Here is a tiny trained network, its code and every weight. The questions are about switching its units off for an input and a class, where a switched-off unit gives its printed mean instead of its output.

import numpy as np


def w(rows, s, z=0):
    codes = np.array(rows[::2]) - 128.0
    scale = np.full(codes.shape[1], s)
    scale[-1] = z or s
    return codes * scale


def f(y):
    return y / 2 * (1 + np.tanh(0.7978845608 * (y + 0.044715 * y**3)))


def log_softmax(a):
    a = a - a.max(-1, keepdims=True)
    return a - np.log(np.exp(a).sum(-1, keepdims=True))


def net(x, mask):
    res = np.array(x, float).reshape(1, 6) / 4 @ E
    y = f(res @ A[0][:, :-1].T + A[0][:, -1])
    res = res + np.where(mask, y, B[0][:, -1]) @ B[0][:, :-1]
    return log_softmax(res[-1] @ U[:, :-1].T + U[:, -1])


A, B = {}, {}
E = w([
[174,96,31,113,184,127],'x0',
[112,196,155,243,195,177],'x1',
[88,114,175,10,171,170],'x2',
[132,155,102,120,21,166],'x3',
[130,2,201,183,70,116],'x4',
[244,178,230,56,138,147],'x5',
],0.0098)
A[0] = w([
[128,153,46,147,110,96,119],'N0',
[64,99,42,161,122,151,170],'N1',
[144,124,201,127,174,145,164],'N2',
[192,117,198,187,78,174,205],'N3',
[135,110,71,105,126,85,162],'N4',
[170,43,146,101,89,108,227],'N5',
[72,122,175,74,41,180,229],'N6',
[77,99,208,201,90,100,166],'N7',
[138,93,153,174,166,39,120],'N8',
[175,172,135,92,111,204,224],'N9',
[96,136,166,130,154,175,122],'N10',
[151,65,127,65,99,128,191],'N11',
[139,134,72,119,253,89,219],'N12',
[145,168,139,75,233,124,102],'N13',
[135,165,127,134,233,162,139],'N14',
[93,209,147,87,84,154,164],'N15',
[125,167,145,155,196,107,79],'N16',
[178,48,96,104,116,91,172],'N17',
[101,160,21,182,151,52,146],'N18',
[99,153,41,160,160,149,226],'N19',
[167,82,118,80,182,86,160],'N20',
[64,148,55,124,169,93,189],'N21',
[163,115,170,221,71,145,182],'N22',
[172,174,104,121,188,164,247],'N23',
[172,140,120,196,211,94,254],'N24',
],0.013,0.0043)
B[0] = w([
[107,160,160,114,44,181,202],'N0',
[26,60,186,170,102,159,237],'N1',
[205,176,150,153,179,80,198],'N2',
[132,236,115,170,134,113,236],'N3',
[135,90,147,85,51,117,189],'N4',
[139,148,81,108,88,33,240],'N5',
[57,135,143,141,146,49,236],'N6',
[130,118,98,233,141,89,233],'N7',
[191,166,107,147,53,152,188],'N8',
[36,247,141,34,175,135,219],'N9',
[151,87,122,144,188,85,167],'N10',
[119,82,138,62,77,2,223],'N11',
[187,81,122,115,131,169,246],'N12',
[175,126,127,45,215,160,222],'N13',
[180,59,69,66,198,166,219],'N14',
[32,121,144,109,160,112,210],'N15',
[178,53,100,137,132,106,180],'N16',
[166,106,92,92,43,75,225],'N17',
[138,119,181,120,65,230,254],'N18',
[89,63,137,110,106,230,241],'N19',
[176,111,116,82,117,96,202],'N20',
[147,10,227,102,86,187,224],'N21',
[117,228,60,226,103,128,236],'N22',
[126,146,71,84,198,186,225],'N23',
[198,106,99,127,124,197,233],'N24',
],0.0088,0.013)
U = w([
[214,111,83,34,254,194,226],'0',
[12,48,186,171,151,129,88],'1',
[131,89,79,63,32,11,160],'2',
[135,188,60,253,85,108,123],'3',
[77,245,32,115,77,197,140],'4',
[235,216,190,88,130,112,4],'5',
[140,98,170,106,35,244,136],'6',
[59,205,251,54,221,66,134],'7',
],0.0086,0.0017)

Each question gives the input, the list of numbers given to net, and the class t.
The units are the neurons (one row each of A and B). Each row of codes is followed by its name. A weight is (code - 128) times the scale printed after its matrix; where a second scale follows, it is the last column's (A, B and U).
mask holds one flag per neuron, in row order. A switched-off neuron (its flag False) gives its mean, the last column of its row in B, instead of its output. The means were averaged over made-up inputs and are rounded, as every weight is.
A unit's drop is (log p(t) with every unit on - log p(t) with that unit switched off) / (log p(t) with every unit on - log p(t) with every unit switched off).
The circuit of an input: a set's keep is (log p(t) with only the set's units on - log p(t) with every unit switched off) / (log p(t) with every unit on - log p(t) with every unit switched off). Starting from the 12 units with the biggest drops (on a tie, the unit counted first), units are removed one at a time, each time the one whose removal leaves the highest keep (on an exact tie, the one counted first), for as long as the keep stays at least 0.8.
circuit, biggest first: the units of the circuit, biggest drop first
unit that matters most: the unit with the biggest drop
k most important neurons: the k neurons with the biggest drops, biggest first
drop of u: that unit's drop, to one decimal
input [-7,4,-4,2,-5,6], class 7: unit that matters most	N15
input [-3,-4,6,-7,1,2], class 2: 2 most important neurons	(N11, N9)
input [1,-5,-2,3,-8,4], class 7: circuit, biggest first	(N9, N15)
input [4,1,-2,1,2,6], class 5: circuit, biggest first	(N19, N3)
input [7,4,-1,7,4,-1], class 4: 2 most important neurons	(N21, N22)
input [-2,1,-1,5,-3,-6], class 6: 2 most important neurons	(N18, N0)
input [-2,-1,3,0,1,-1], class 2: 3 most important neurons	(N9, N13, N1)
input [-7,-4,-5,7,-5,-8], class 6: 2 most important neurons	(N18, N0)
input [-6,2,5,-1,4,0], class 3: 3 most important neurons	(N7, N9, N13)
input [5,-1,-4,-3,5,8], class 5: 2 most important neurons	(N3, N2)
input [-8,5,3,-7,1,-3], class 3: 2 most important neurons	(N7, N23)
input [3,3,-2,-1,4,6], class 5: drop of N3	-0.1
input [-1,1,1,7,-2,-5], class 1: drop of N24	0.2
input [3,-3,5,-3,-8,-6], class 6: circuit, biggest first	(N21)
input [1,6,-6,4,-2,7], class 4: drop of N22	0.2
